Below is a small trained network, with its code and all its weights. Each question gives an input and a target symbol and asks what happens when units are switched off, that is, made to give their printed mean instead of their output.

import numpy as np


def w(rows, s, z=0):
    codes = np.array(rows[::2]) - 128.0
    scale = np.full(codes.shape[1], s)
    scale[-1] = z or s
    return codes * scale


def norm(h):
    return h / np.sqrt((h * h).mean(-1, keepdims=True) + 1e-5)


def f(y):
    return y / 2 * (1 + np.tanh(0.7978845608 * (y + 0.044715 * y**3)))


def softmax(a):
    e = np.exp(a - a.max(-1, keepdims=True))
    return e / e.sum(-1, keepdims=True)


def log_softmax(a):
    a = a - a.max(-1, keepdims=True)
    return a - np.log(np.exp(a).sum(-1, keepdims=True))


def net(x, mask):
    ids = ['αβγδεζηθμξπστφψω'.index(c) for c in x.split()]
    T = len(ids)
    res = E[ids] + P[:T]
    u = 0
    for l in range(2):
        r = norm(res)
        for j in range(2):
            rows = slice(2 * j, 2 * j + 2)
            q, k, v = (r @ M[l][rows].T for M in (Q, K, V))
            z = softmax(np.where(np.tri(T) > 0, q @ k.T / 2**0.5, -1e9)) @ v
            o = O[l][rows]
            res = res + np.where(mask[u + j], z, o[:, -1]) @ o[:, :-1]
        u += 2
        y = f(norm(res) @ A[l][:, :-1].T + A[l][:, -1])
        res = res + np.where(mask[u : u + 4], y, B[l][:, -1]) @ B[l][:, :-1]
        u += 4
    return log_softmax(norm(res)[-1] @ U[:, :-1].T + U[:, -1])


Q, K, V, O, A, B = {}, {}, {}, {}, {}, {}
E = w([
[105,154,58,87,115,111,132,165,59,131,114],'α',
[88,68,146,59,57,99,105,123,94,41,143],'β',
[147,128,126,131,143,148,129,122,124,139,158],'γ',
[142,126,126,119,143,141,116,119,138,137,160],'δ',
[169,53,94,150,166,99,189,190,143,77,133],'ε',
[127,208,114,126,77,214,163,98,116,43,158],'ζ',
[147,131,126,122,143,142,134,123,141,140,157],'η',
[128,176,63,159,190,200,106,172,152,82,39],'θ',
[127,125,118,119,148,139,113,117,147,132,156],'μ',
[137,126,129,112,139,151,115,130,141,146,161],'ξ',
[111,173,106,221,131,61,74,193,122,135,174],'π',
[153,112,118,127,138,149,103,108,121,154,158],'σ',
[126,124,124,124,160,143,117,128,126,134,161],'τ',
[69,157,142,157,73,109,94,110,185,199,40],'φ',
[118,130,134,114,154,139,127,136,146,127,156],'ψ',
[138,141,88,85,183,9,161,25,112,54,107],'ω',
],0.011)
P = w([
[193,92,231,212,6,157,110,96,63,86,5],'0',
[22,114,25,114,131,226,165,89,186,123,189],'1',
[47,117,52,113,111,207,164,97,232,139,172],'2',
[67,99,59,105,115,188,179,88,230,134,165],'3',
[49,122,28,95,126,231,133,95,186,133,218],'4',
[27,108,34,111,158,201,160,101,243,122,179],'5',
[61,109,34,129,158,192,140,83,168,127,180],'6',
[55,95,31,122,139,210,114,70,183,163,189],'7',
[77,123,56,116,136,175,135,97,212,158,174],'8',
[80,121,49,127,103,220,153,87,191,171,195],'9',
[77,122,44,113,108,206,130,93,184,149,183],'10',
[115,135,45,130,111,193,137,68,192,143,180],'11',
],0.0021)
Q[0] = w([
[188,90,153,73,202,198,79,62,213,195,227],'L0H0',
[82,126,45,79,122,139,78,119,195,179,177],'L0H0',
[167,88,130,42,188,87,152,8,157,159,173],'L0H1',
[163,167,161,153,121,44,160,147,60,64,2],'L0H1',
],0.0061)
K[0] = w([
[217,105,237,191,142,153,143,90,37,135,81],'L0H0',
[140,165,130,142,64,89,121,155,71,101,55],'L0H0',
[140,85,186,103,113,79,190,45,94,113,45],'L0H1',
[35,114,11,50,164,102,131,66,253,133,178],'L0H1',
],0.0066)
V[0] = w([
[154,148,165,106,105,126,191,187,233,128,97],'L0H0',
[173,144,69,100,110,90,157,86,108,162,121],'L0H0',
[86,170,154,77,107,152,56,156,140,253,111],'L0H1',
[118,156,139,116,171,211,123,200,47,105,180],'L0H1',
],0.0041)
O[0] = w([
[158,30,186,106,121,209,59,142,130,76,253,73],'L0H0',
[113,151,206,161,190,166,131,189,200,130,85,105],'L0H0',
[22,140,102,120,125,219,86,112,71,102,149,4],'L0H1',
[168,168,117,37,52,155,77,210,114,157,141,177],'L0H1',
],0.0047,0.0026)
A[0] = w([
[141,42,128,93,79,48,139,150,110,64,102,186],'L0N0',
[198,117,78,162,122,219,82,187,165,160,57,92],'L0N1',
[175,75,119,166,136,123,185,255,81,114,120,29],'L0N2',
[41,128,46,65,74,101,121,167,10,151,81,255],'L0N3',
],0.0045,0.00098)
B[0] = w([
[123,30,114,22,95,158,159,123,152,77,254,177],'L0N0',
[29,152,151,99,216,88,172,174,158,66,123,210],'L0N1',
[194,49,93,172,182,119,208,165,126,195,125,157],'L0N2',
[220,163,144,97,26,99,239,150,149,170,92,252],'L0N3',
],0.0052,0.0026)
Q[1] = w([
[101,36,195,235,110,111,161,93,81,26,89],'L1H0',
[177,103,105,30,206,115,100,60,170,195,210],'L1H0',
[163,146,65,112,213,131,149,131,172,254,212],'L1H1',
[140,70,159,198,109,43,141,203,43,45,57],'L1H1',
],0.0071)
K[1] = w([
[61,125,49,94,182,126,165,82,225,145,216],'L1H0',
[182,53,232,170,153,139,116,106,93,54,79],'L1H0',
[230,58,207,179,114,66,79,153,6,96,37],'L1H1',
[59,122,2,110,167,70,147,133,176,171,232],'L1H1',
],0.0073)
V[1] = w([
[112,82,80,118,50,110,168,148,17,136,177],'L1H0',
[146,121,2,141,114,220,175,132,124,160,52],'L1H0',
[153,119,194,169,199,133,175,226,76,185,165],'L1H1',
[135,164,233,109,86,189,171,137,209,114,138],'L1H1',
],0.004)
O[1] = w([
[85,86,83,123,127,69,161,94,195,2,78,152],'L1H0',
[124,85,141,139,123,174,9,229,212,92,34,230],'L1H0',
[50,178,64,239,76,105,133,149,213,134,192,51],'L1H1',
[163,196,226,186,152,60,120,133,47,20,166,254],'L1H1',
],0.0038,0.0017)
A[1] = w([
[119,106,79,198,79,3,84,233,223,131,146,4],'L1N0',
[21,219,130,254,37,103,88,180,120,251,70,71],'L1N1',
[176,58,168,160,70,135,163,74,96,145,244,126],'L1N2',
[94,229,209,139,7,223,81,115,91,54,133,29],'L1N3',
],0.0048,0.0031)
B[1] = w([
[189,91,29,139,209,169,161,156,2,128,143,199],'L1N0',
[115,101,203,150,76,79,51,77,104,103,84,254],'L1N1',
[37,97,141,111,95,113,171,197,148,91,80,214],'L1N2',
[185,151,138,199,108,190,184,82,141,116,118,214],'L1N3',
],0.0072,0.0031)
U = w([
[150,141,70,180,120,82,60,142,3,88,148,166],'α',
[68,73,130,31,9,129,122,137,106,25,169,66],'β',
[58,141,15,145,83,126,114,72,189,189,148,127],'γ',
[40,176,169,224,88,53,156,178,183,122,216,119],'δ',
[47,203,95,116,197,143,123,195,166,73,54,124],'ε',
[161,127,137,120,82,190,37,190,188,203,199,146],'ζ',
[205,215,82,97,56,46,167,197,127,180,64,80],'η',
[215,164,212,72,173,78,74,179,128,78,188,82],'θ',
[68,82,231,170,74,100,82,101,159,177,51,253],'μ',
[69,192,159,79,155,122,195,135,30,192,170,174],'ξ',
[115,146,108,113,195,20,188,10,143,57,100,50],'π',
[28,62,151,122,168,218,119,56,88,89,142,98],'σ',
[190,29,73,160,165,135,197,203,154,138,175,146],'τ',
[206,192,135,182,96,208,175,81,131,72,144,146],'φ',
[190,68,127,30,167,198,102,76,99,177,64,93],'ψ',
[163,130,185,192,191,110,161,128,206,246,112,149],'ω',
],0.0062,0.0032)

Each question gives the input, a string of symbols that net reads in full, and the target symbol t.
The units are the heads (2 rows each of Q, K, V and O) and the neurons (one row each of A and B). Each row of codes is followed by its name. A weight is (code - 128) times the scale printed after its matrix; where a second scale follows, it is the last column's (O, A, B and U).
mask holds one flag per unit, layer by layer, with each layer's heads first. A switched-off unit (its flag False) gives its mean, the last column of its rows in O or B, instead of its output. The means were averaged over made-up inputs and are rounded, as every weight is.
A unit's drop is (log p(t) with every unit on - log p(t) with that unit switched off) / (log p(t) with every unit on - log p(t) with every unit switched off).
The circuit of an input: a set's keep is (log p(t) with only the set's units on - log p(t) with every unit switched off) / (log p(t) with every unit on - log p(t) with every unit switched off). Starting from all 12 units, units are removed one at a time, each time the one whose removal leaves the highest keep (on an exact tie, the one counted first), for as long as the keep stays at least 0.8.
units of the circuit, in order: the units of the circuit, biggest drop first
top k neurons: the k neurons with the biggest drops, biggest first
k most important neurons of layer l: the k neurons of layer l with the biggest drops, biggest first
drop of u: that unit's drop, to one decimal
input γ β γ, target α: units of the circuit, in order -> L1H1, L1N0, L0N0, L1N1
input φ η ψ, target σ: units of the circuit, in order -> L0H1
input τ τ η δ τ β ε δ ζ ξ δ η, target η: units of the circuit, in order -> L0H0, L0H1
input ε π ε ξ σ, target τ: units of the circuit, in order -> L0H1, L1H1, L1N0, L1N2
input γ σ η ζ ζ θ δ τ ζ σ π γ, target α: top 3 neurons -> L1N0, L1N1, L0N2
input δ ψ ω π ξ ζ η ω σ, target ξ: units of the circuit, in order -> L1H0, L0N1, L0N3
input μ σ δ τ δ μ φ β ξ, target ψ: units of the circuit, in order -> L0H0, L1H1, L0N3
input ω τ ζ μ ζ σ θ π, target α: units of the circuit, in order -> L1N0, L1N1
input δ τ α ε γ η δ θ γ, target ξ: top 2 neurons -> L0N2, L0N3
input γ ξ β σ, target α: top 2 neurons -> L1N0, L0N0
input σ μ δ γ η σ δ β ζ τ μ, target μ: top 2 neurons -> L0N0, L1N1
input γ β ξ σ μ ψ α ψ, target α: top 3 neurons -> L1N0, L0N0, L1N1
input γ β δ, target α: top 2 neurons -> L1N0, L0N0
input η β δ ζ φ γ ψ τ θ σ, target δ: most important neuron of layer 0 -> L0N0
input θ β ψ, target ζ: 2 most important neurons of layer 0 -> L0N0, L0N1
input μ φ ψ β μ α γ ξ, target ψ: 2 most important neurons of layer 0 -> L0N0, L0N2
input δ ε α δ, target ξ: 3 most important neurons of layer 0 -> L0N2, L0N0, L0N3
input δ ω η ψ θ α ζ ξ π φ ξ, target ξ: 3 most important neurons of layer 0 -> L0N2, L0N3, L0N1
input ζ ζ β φ ξ ψ, target θ: drop of L0N0 -> 0.1
input τ τ δ, target η: drop of L0H0 -> 1.1
input β ε α η θ ξ φ α δ δ, target π: units of the circuit, in order -> L1H0
input φ δ ε γ, target σ: drop of L0H1 -> 0.5
input τ ψ ζ δ ω θ γ δ ω θ ψ, target η: drop of L0N3 -> 0.2
